Below is a small trained network, with its code and all its weights. Each question gives an input and a class and asks what happens when units are switched off, that is, made to give their printed mean instead of their output.

import numpy as np


def w(rows, s, z=0):
    codes = np.array(rows[::2]) - 128.0
    scale = np.full(codes.shape[1], s)
    scale[-1] = z or s
    return codes * scale


def f(y):
    return np.maximum(y, 0)


def log_softmax(a):
    a = a - a.max(-1, keepdims=True)
    return a - np.log(np.exp(a).sum(-1, keepdims=True))


def net(x, mask):
    res = np.array(x, float).reshape(1, 7) / 4 @ E
    y = f(res @ A[0][:, :-1].T + A[0][:, -1])
    res = res + np.where(mask, y, B[0][:, -1]) @ B[0][:, :-1]
    return log_softmax(res[-1] @ U[:, :-1].T + U[:, -1])


A, B = {}, {}
E = w([
[122,15,143,150,48,128,223,223,159,123,166],'x0',
[87,37,85,81,124,167,210,123,137,191,111],'x1',
[35,144,102,172,134,139,56,163,152,221,67],'x2',
[55,49,25,121,181,105,115,91,143,199,132],'x3',
[151,132,105,180,148,221,10,157,253,171,91],'x4',
[93,178,237,114,169,114,92,103,53,147,82],'x5',
[139,80,147,104,118,167,148,96,114,152,121],'x6',
],0.0063)
A[0] = w([
[136,104,113,144,73,94,203,181,132,99,145,123],'N0',
[127,98,112,113,80,105,165,152,110,117,141,151],'N1',
[226,207,178,122,130,167,112,112,132,82,141,144],'N2',
[104,95,78,111,147,168,129,127,162,150,125,114],'N3',
[113,51,46,127,143,176,96,113,181,188,116,194],'N4',
[98,46,94,122,141,114,167,150,145,122,139,252],'N5',
[127,171,184,126,144,94,116,108,59,103,124,200],'N6',
[152,182,160,129,139,152,108,130,147,113,126,215],'N7',
[57,146,151,95,170,68,145,108,48,135,122,168],'N8',
[109,181,120,145,141,150,8,151,199,154,103,138],'N9',
[121,171,160,143,162,133,78,166,157,121,127,198],'N10',
],0.012,0.0025)
B[0] = w([
[189,79,136,137,133,93,191,188,106,129,162,206],'N0',
[150,110,157,141,132,94,178,154,152,136,148,184],'N1',
[235,156,116,77,127,153,68,124,135,97,74,229],'N2',
[101,114,67,129,138,157,143,78,163,110,114,184],'N3',
[43,127,23,98,131,200,131,65,154,129,110,238],'N4',
[144,74,81,150,117,146,222,167,141,120,157,210],'N5',
[121,129,210,102,149,99,125,37,110,153,123,222],'N6',
[164,156,164,120,108,128,89,135,129,128,89,192],'N7',
[44,138,202,145,135,82,141,73,119,162,140,215],'N8',
[54,152,132,204,99,121,68,248,104,120,156,255],'N9',
[107,145,128,146,142,143,45,177,107,119,135,201],'N10',
],0.014,0.013)
U = w([
[80,144,201,112,184,73,143,45,98,181,125,93],'0',
[189,60,127,143,115,102,226,204,146,113,188,202],'1',
[80,167,132,209,118,154,61,224,121,122,124,250],'2',
[60,95,31,122,146,218,166,83,204,139,121,128],'3',
[254,171,166,56,135,144,78,123,128,64,68,3],'4',
],0.0072,0.00067)

Each question gives the input, the list of numbers given to net, and the class t.
The units are the neurons (one row each of A and B). Each row of codes is followed by its name. A weight is (code - 128) times the scale printed after its matrix; where a second scale follows, it is the last column's (A, B and U).
mask holds one flag per neuron, in row order. A switched-off neuron (its flag False) gives its mean, the last column of its row in B, instead of its output. The means were averaged over made-up inputs and are rounded, as every weight is.
A unit's drop is (log p(t) with every unit on - log p(t) with that unit switched off) / (log p(t) with every unit on - log p(t) with every unit switched off).
The circuit of an input: a set's keep is (log p(t) with only the set's units on - log p(t) with every unit switched off) / (log p(t) with every unit on - log p(t) with every unit switched off). Starting from all 11 units, units are removed one at a time, each time the one whose removal leaves the highest keep (on an exact tie, the one counted first), for as long as the keep stays at least 0.8.
units of the circuit, in order: the units of the circuit, biggest drop first
k most important neurons: the k neurons with the biggest drops, biggest first
drop of u: that unit's drop, to one decimal
input [6,8,8,0,-2,5,-4], class 3: most important neuron => [N4]
input [1,-6,1,8,-1,3,8], class 3: units of the circuit, in order => [N6 N9]
input [-7,4,-6,3,-5,-4,3], class 0: 3 most important neurons => [N4 N8 N0]
input [-7,-8,-4,-3,8,8,3], class 4: 3 most important neurons => [N2 N6 N7]
input [1,-8,-7,6,-3,-2,-7], class 1: 4 most important neurons => [N0 N4 N7 N10]
input [8,7,8,3,-5,5,-4], class 1: 2 most important neurons => [N0 N5]
input [-8,-3,-4,-5,8,5,-5], class 4: 3 most important neurons => [N2 N7 N6]
input [-6,6,-4,-5,7,1,1], class 4: 4 most important neurons => [N2 N8 N7 N5]
input [6,4,3,8,-8,-3,1], class 1: 3 most important neurons => [N0 N5 N1]
input [-5,4,8,1,-1,-3,-3], class 3: 2 most important neurons => [N4 N3]
input [4,-5,2,1,8,-4,7], class 3: 3 most important neurons => [N4 N3 N0]
input [-7,-3,6,-3,-3,3,6], class 0: 2 most important neurons => [N6 N8]
input [2,8,3,-5,-2,1,5], class 1: drop of N4 => 0.1
input [4,-3,1,7,6,-6,-8], class 3: units of the circuit, in order => [N4]
input [1,-8,6,-7,-8,-8,3], class 4: drop of N2 => 0.3
input [6,0,-1,-3,6,-5,7], class 3: drop of N4 => 2.2
